Below is a small trained network, with its code and all its weights. Each question gives an input and a target symbol and asks what happens when units are switched off, that is, made to give their printed mean instead of their output.

import numpy as np


def w(rows, s, z=0):
    codes = np.array(rows[::2]) - 128.0
    scale = np.full(codes.shape[1], s)
    scale[-1] = z or s
    return codes * scale


def norm(h):
    return h / np.sqrt((h * h).mean(-1, keepdims=True) + 1e-5)


def f(y):
    return y / 2 * (1 + np.tanh(0.7978845608 * (y + 0.044715 * y**3)))


def softmax(a):
    e = np.exp(a - a.max(-1, keepdims=True))
    return e / e.sum(-1, keepdims=True)


def log_softmax(a):
    a = a - a.max(-1, keepdims=True)
    return a - np.log(np.exp(a).sum(-1, keepdims=True))


def net(x, mask):
    ids = ['αβγδεζηθλμξπστφω'.index(c) for c in x.split()]
    T = len(ids)
    res = E[ids] + P[:T]
    u = 0
    for l in range(2):
        r = norm(res)
        for j in range(3):
            rows = slice(2 * j, 2 * j + 2)
            q, k, v = (r @ M[l][rows].T for M in (Q, K, V))
            z = softmax(np.where(np.tri(T) > 0, q @ k.T / 2**0.5, -1e9)) @ v
            o = O[l][rows]
            res = res + np.where(mask[u + j], z, o[:, -1]) @ o[:, :-1]
        u += 3
        y = f(norm(res) @ A[l][:, :-1].T + A[l][:, -1])
        res = res + np.where(mask[u : u + 8], y, B[l][:, -1]) @ B[l][:, :-1]
        u += 8
    return log_softmax(norm(res)[-1] @ U[:, :-1].T + U[:, -1])


Q, K, V, O, A, B = {}, {}, {}, {}, {}, {}
E = w([
[112,154,80],'α',
[125,122,90],'β',
[151,105,195],'γ',
[114,152,81],'δ',
[125,130,86],'ε',
[168,124,202],'ζ',
[130,91,203],'η',
[92,186,148],'θ',
[191,99,129],'λ',
[33,119,188],'μ',
[70,82,158],'ξ',
[136,147,85],'π',
[169,116,115],'σ',
[107,251,121],'τ',
[116,161,86],'φ',
[90,92,94],'ω',
],0.021)
P = w([
[72,226,152],'0',
[41,255,99],'1',
[54,236,98],'2',
[56,225,88],'3',
[53,207,79],'4',
[54,188,72],'5',
[47,167,62],'6',
[44,130,67],'7',
[44,102,57],'8',
[38,61,45],'9',
[42,26,35],'10',
[46,37,49],'11',
],0.0028)
Q[0] = w([
[94,34,79],'0.h1',
[137,103,3],'0.h1',
[105,227,198],'0.h2',
[53,177,34],'0.h2',
[116,101,120],'0.h3',
[93,134,172],'0.h3',
],0.022)
K[0] = w([
[104,3,138],'0.h1',
[179,45,23],'0.h1',
[58,152,254],'0.h2',
[43,140,28],'0.h2',
[119,99,137],'0.h3',
[114,148,164],'0.h3',
],0.02)
V[0] = w([
[181,47,104],'0.h1',
[64,166,206],'0.h1',
[5,179,178],'0.h2',
[121,151,77],'0.h2',
[163,3,31],'0.h3',
[116,167,208],'0.h3',
],0.013)
O[0] = w([
[206,159,144,155],'0.h1',
[92,122,193,35],'0.h1',
[230,165,203,122],'0.h2',
[156,179,99,254],'0.h2',
[84,158,2,209],'0.h3',
[202,126,177,26],'0.h3',
],0.01,0.0061)
A[0] = w([
[124,67,154,94],'0.n1',
[208,3,140,4],'0.n2',
[148,171,125,76],'0.n3',
[128,177,140,91],'0.n4',
[75,99,166,115],'0.n5',
[179,71,70,139],'0.n6',
[87,161,150,36],'0.n7',
[197,182,65,195],'0.n8',
],0.018,0.0025)
B[0] = w([
[105,106,78,138],'0.n1',
[1,165,190,131],'0.n2',
[125,130,98,138],'0.n3',
[153,105,99,133],'0.n4',
[69,152,175,151],'0.n5',
[217,95,201,177],'0.n6',
[189,127,135,131],'0.n7',
[128,56,127,251],'0.n8',
],0.023,0.012)
Q[1] = w([
[190,74,119],'1.h1',
[221,2,58],'1.h1',
[117,163,131],'1.h2',
[134,130,140],'1.h2',
[84,151,110],'1.h3',
[170,168,101],'1.h3',
],0.04)
K[1] = w([
[50,83,115],'1.h1',
[4,107,87],'1.h1',
[125,142,154],'1.h2',
[145,132,134],'1.h2',
[61,141,115],'1.h3',
[154,143,88],'1.h3',
],0.034)
V[1] = w([
[231,156,159],'1.h1',
[150,124,121],'1.h1',
[76,80,90],'1.h2',
[250,128,36],'1.h2',
[154,31,171],'1.h3',
[62,122,127],'1.h3',
],0.013)
O[1] = w([
[173,193,81,59],'1.h1',
[152,98,121,121],'1.h1',
[173,184,144,225],'1.h2',
[111,102,247,254],'1.h2',
[46,129,80,234],'1.h3',
[142,205,175,125],'1.h3',
],0.012,0.0077)
A[1] = w([
[219,169,244,1],'1.n1',
[233,157,46,165],'1.n2',
[152,136,126,84],'1.n3',
[87,170,40,12],'1.n4',
[151,165,139,157],'1.n5',
[117,123,14,236],'1.n6',
[201,87,132,71],'1.n7',
[250,160,147,71],'1.n8',
],0.016,0.0031)
B[1] = w([
[209,131,106,151],'1.n1',
[243,78,124,116],'1.n2',
[91,170,116,96],'1.n3',
[181,170,86,132],'1.n4',
[75,119,151,115],'1.n5',
[121,134,41,217],'1.n6',
[156,234,154,254],'1.n7',
[105,254,106,117],'1.n8',
],0.025,0.004)
U = w([
[53,156,189,185],'α',
[70,159,92,245],'β',
[95,166,36,164],'γ',
[130,119,142,82],'δ',
[111,93,162,145],'ε',
[143,119,136,109],'ζ',
[121,105,127,114],'η',
[168,154,136,255],'θ',
[114,83,170,106],'λ',
[117,122,101,90],'μ',
[128,115,151,94],'ξ',
[203,159,65,135],'π',
[98,92,2,106],'σ',
[147,128,140,94],'τ',
[174,146,222,113],'φ',
[223,112,89,72],'ω',
],0.023,0.0093)

Each question gives the input, a string of symbols that net reads in full, and the target symbol t.
The units are the heads (2 rows each of Q, K, V and O) and the neurons (one row each of A and B). Each row of codes is followed by its name. A weight is (code - 128) times the scale printed after its matrix; where a second scale follows, it is the last column's (O, A, B and U).
mask holds one flag per unit, layer by layer, with each layer's heads first. A switched-off unit (its flag False) gives its mean, the last column of its rows in O or B, instead of its output. The means were averaged over made-up inputs and are rounded, as every weight is.
A unit's drop is (log p(t) with every unit on - log p(t) with that unit switched off) / (log p(t) with every unit on - log p(t) with every unit switched off).
The circuit of an input: a set's keep is (log p(t) with only the set's units on - log p(t) with every unit switched off) / (log p(t) with every unit on - log p(t) with every unit switched off). Starting from the 12 units with the biggest drops (on a tie, the unit counted first), units are removed one at a time, each time the one whose removal leaves the highest keep (on an exact tie, the one counted first), for as long as the keep stays at least 0.8.
units of the circuit, in order: the units of the circuit, biggest drop first
most important unit: the unit with the biggest drop
k most important neurons: the k neurons with the biggest drops, biggest first
k most important neurons of layer l: the k neurons of layer l with the biggest drops, biggest first
heads that matter: for each layer, one digit per head in row order, 1 if its drop is at least 0.15 and else 0, layers parted by /
input β μ β β τ τ ξ, target α: heads that matter => 001 / 011
input α β α α τ β, target φ: heads that matter => 111 / 010
input β ξ α ξ λ μ λ ε, target ω: 2 most important neurons => [0.n8; 1.n7]
input δ β β λ β, target ω: units of the circuit, in order => [0.h1; 0.n8; 1.n7]
input β δ α μ ε α δ β ξ, target α: units of the circuit, in order => [0.h3; 0.n6; 0.n8]
input γ α λ δ, target ω: units of the circuit, in order => [0.h1]
input μ λ α, target ω: heads that matter => 110 / 001
input ξ α ε ξ, target β: units of the circuit, in order => [1.h2; 0.n8; 0.h1]
input η λ ζ ζ σ β β σ φ μ θ, target θ: units of the circuit, in order => [0.h2; 1.n1]
input β ε τ σ δ β ξ β ε φ μ, target φ: heads that matter => 110 / 000
input β ξ λ α φ β φ ξ ξ, target γ: 3 most important neurons of layer 0 => [0.n5; 0.n8; 0.n6]
input η σ β γ ξ μ ε δ ε ξ, target β: 3 most important neurons => [0.n8; 0.n6; 0.n1]
input δ β ε β β β π σ γ, target α: heads that matter => 010 / 000
input λ ζ α λ λ φ, target ω: most important unit => 0.h1
input ξ β β ξ ξ ξ β ξ τ, target π: units of the circuit, in order => [1.n2; 1.h2]
input β α δ β β β β ξ λ ε λ τ, target π: 3 most important neurons => [0.n8; 1.n2; 0.n6]
input β α β β δ β λ δ, target ω: 3 most important neurons => [0.n8; 0.n6; 1.n7]
input π φ φ β γ, target α: 3 most important neurons => [0.n2; 0.n6; 0.n8]
input ε ξ β β β β ξ β β λ, target σ: heads that matter => 111 / 000
input ξ ξ β φ μ λ β β λ, target σ: 2 most important neurons => [0.n8; 1.n6]
input β ξ β β β ζ, target α: most important unit => 0.h2
input α β λ ε, target ω: 2 most important neurons of layer 0 => [0.n6; 0.n8]
input β γ β μ, target φ: 2 most important neurons => [1.n1; 0.n5]
input β δ ζ, target α: 3 most important neurons of layer 0 => [0.n2; 0.n6; 0.n8]
input β α δ ξ β β π ξ ξ ξ, target γ: 4 most important neurons => [0.n8; 0.n6; 0.n5; 1.n4]
input α σ β λ φ, target ω: 2 most important neurons => [0.n6; 0.n8]
